Below is a small trained network, with its code and all its weights. Each question gives an input and a class and asks what happens when units are switched off, that is, made to give their printed mean instead of their output.

import numpy as np


def w(rows, s, z=0):
    codes = np.array(rows[::2]) - 128.0
    scale = np.full(codes.shape[1], s)
    scale[-1] = z or s
    return codes * scale


def norm(h):
    return h / np.sqrt((h * h).mean(-1, keepdims=True) + 1e-5)


def f(y):
    return np.maximum(y, 0)


def log_softmax(a):
    a = a - a.max(-1, keepdims=True)
    return a - np.log(np.exp(a).sum(-1, keepdims=True))


def net(x, mask):
    res = np.array(x, float).reshape(1, 5) / 4 @ E
    u = 0
    for l in range(2):
        y = f(norm(res) @ A[l][:, :-1].T + A[l][:, -1])
        res = res + np.where(mask[u : u + 3], y, B[l][:, -1]) @ B[l][:, :-1]
        u += 3
    return log_softmax(norm(res)[-1] @ U[:, :-1].T + U[:, -1])


A, B = {}, {}
E = w([
[78,114,109,113,128,162,172,238,143,100,203,168],'x0',
[92,254,104,186,94,93,111,191,99,156,61,45],'x1',
[191,167,114,118,72,142,132,115,184,101,156,136],'x2',
[118,142,59,92,127,152,56,120,192,186,123,104],'x3',
[110,151,42,47,50,105,120,114,6,81,172,107],'x4',
],0.0071)
A[0] = w([
[197,141,177,168,58,77,237,77,117,47,120,135,121],'L0N0',
[47,66,103,143,255,109,144,133,35,156,74,118,32],'L0N1',
[211,97,142,145,105,55,89,26,104,135,31,108,3],'L0N2',
],0.0089,0.0032)
B[0] = w([
[55,139,149,119,103,150,98,41,131,151,132,153,247],'L0N0',
[147,177,123,119,83,156,127,58,174,88,158,163,241],'L0N1',
[116,106,85,115,138,124,162,254,137,109,196,170,254],'L0N2',
],0.0099,0.0062)
A[1] = w([
[158,90,78,66,95,98,135,89,27,101,148,78,65],'L1N0',
[212,7,158,65,157,151,119,92,88,111,152,134,5],'L1N1',
[136,83,58,77,127,130,72,124,159,207,129,87,69],'L1N2',
],0.013,0.0028)
B[1] = w([
[185,83,185,196,203,154,130,152,239,188,89,135,246],'L1N0',
[131,254,76,170,91,91,87,198,64,163,56,55,255],'L1N1',
[42,85,220,112,74,125,164,33,78,79,172,151,226],'L1N2',
],0.0082,0.0068)
U = w([
[61,101,197,124,98,119,136,61,95,144,146,143,247],'0',
[113,219,103,157,97,98,75,185,77,171,47,83,145],'1',
[188,52,206,191,213,140,155,135,201,199,104,120,120],'2',
[87,68,79,101,132,126,187,254,114,115,176,181,174],'3',
[133,169,84,101,103,158,111,37,174,129,162,163,77],'4',
[143,108,130,92,172,104,161,103,72,81,145,101,66],'5',
[214,121,65,64,247,113,188,86,82,76,78,74,22],'6',
[190,64,112,70,197,58,170,125,80,75,49,55,3],'7',
],0.0084,0.0041)

Each question gives the input, the list of numbers given to net, and the class t.
The units are the neurons (one row each of A and B). Each row of codes is followed by its name. A weight is (code - 128) times the scale printed after its matrix; where a second scale follows, it is the last column's (A, B and U).
mask holds one flag per neuron, layer by layer. A switched-off neuron (its flag False) gives its mean, the last column of its row in B, instead of its output. The means were averaged over made-up inputs and are rounded, as every weight is.
A unit's drop is (log p(t) with every unit on - log p(t) with that unit switched off) / (log p(t) with every unit on - log p(t) with every unit switched off).
The circuit of an input: a set's keep is (log p(t) with only the set's units on - log p(t) with every unit switched off) / (log p(t) with every unit on - log p(t) with every unit switched off). Starting from all 6 units, units are removed one at a time, each time the one whose removal leaves the highest keep (on an exact tie, the one counted first), for as long as the keep stays at least 0.8.
circuit, biggest first: the units of the circuit, biggest drop first
unit that matters most: the unit with the biggest drop
k most important neurons: the k neurons with the biggest drops, biggest first
k most important neurons of layer l: the k neurons of layer l with the biggest drops, biggest first
input [5,2,-4,6,-5], class 0: unit that matters most -> L0N2
input [-6,-6,3,-1,2], class 1: 3 most important neurons -> [L1N1 L0N1 L1N2]
input [5,-6,-2,-2,-2], class 1: circuit, biggest first -> [L1N1 L0N2]
input [7,-2,6,-6,7], class 2: 2 most important neurons -> [L1N0 L0N2]
input [-6,7,0,4,8], class 2: circuit, biggest first -> [L1N0 L1N1]
input [-4,3,-4,-1,3], class 3: 2 most important neurons -> [L0N2 L1N1]
input [4,5,-7,0,-4], class 4: 2 most important neurons of layer 0 -> [L0N1 L0N2]
input [1,5,5,6,-3], class 0: 2 most important neurons of layer 1 -> [L1N2 L1N1]
input [-3,-2,-5,-3,-4], class 4: 2 most important neurons -> [L0N1 L1N0]
input [-2,1,-1,5,6], class 2: 2 most important neurons -> [L1N0 L0N0]
input [3,-7,-6,-3,-5], class 1: 2 most important neurons of layer 0 -> [L0N2 L0N0]
input [4,1,5,-6,-5], class 0: 2 most important neurons -> [L0N0 L1N0]
input [-2,6,4,-7,-4], class 0: 3 most important neurons -> [L0N0 L1N1 L1N0]
input [-5,3,4,-2,-2], class 3: most important neuron -> [L0N2]
input [0,6,-8,8,-3], class 0: 2 most important neurons -> [L1N2 L1N1]
input [5,-3,-7,-3,2], class 4: 2 most important neurons -> [L0N1 L0N2]
input [6,-7,-5,-3,6], class 1: 2 most important neurons -> [L1N1 L0N2]
input [-7,-1,5,7,4], class 0: 2 most important neurons -> [L1N2 L0N1]
input [-1,-2,-7,5,4], class 4: 2 most important neurons of layer 0 -> [L0N1 L0N0]
input [-2,2,-6,-1,-4], class 4: most important neuron of layer 0 -> [L0N1]
input [3,1,4,-5,-4], class 0: 2 most important neurons of layer 1 -> [L1N0 L1N1]
input [-6,3,3,6,-2], class 0: 2 most important neurons of layer 1 -> [L1N2 L1N1]
input [-5,-2,7,5,7], class 2: 2 most important neurons of layer 0 -> [L0N1 L0N0]
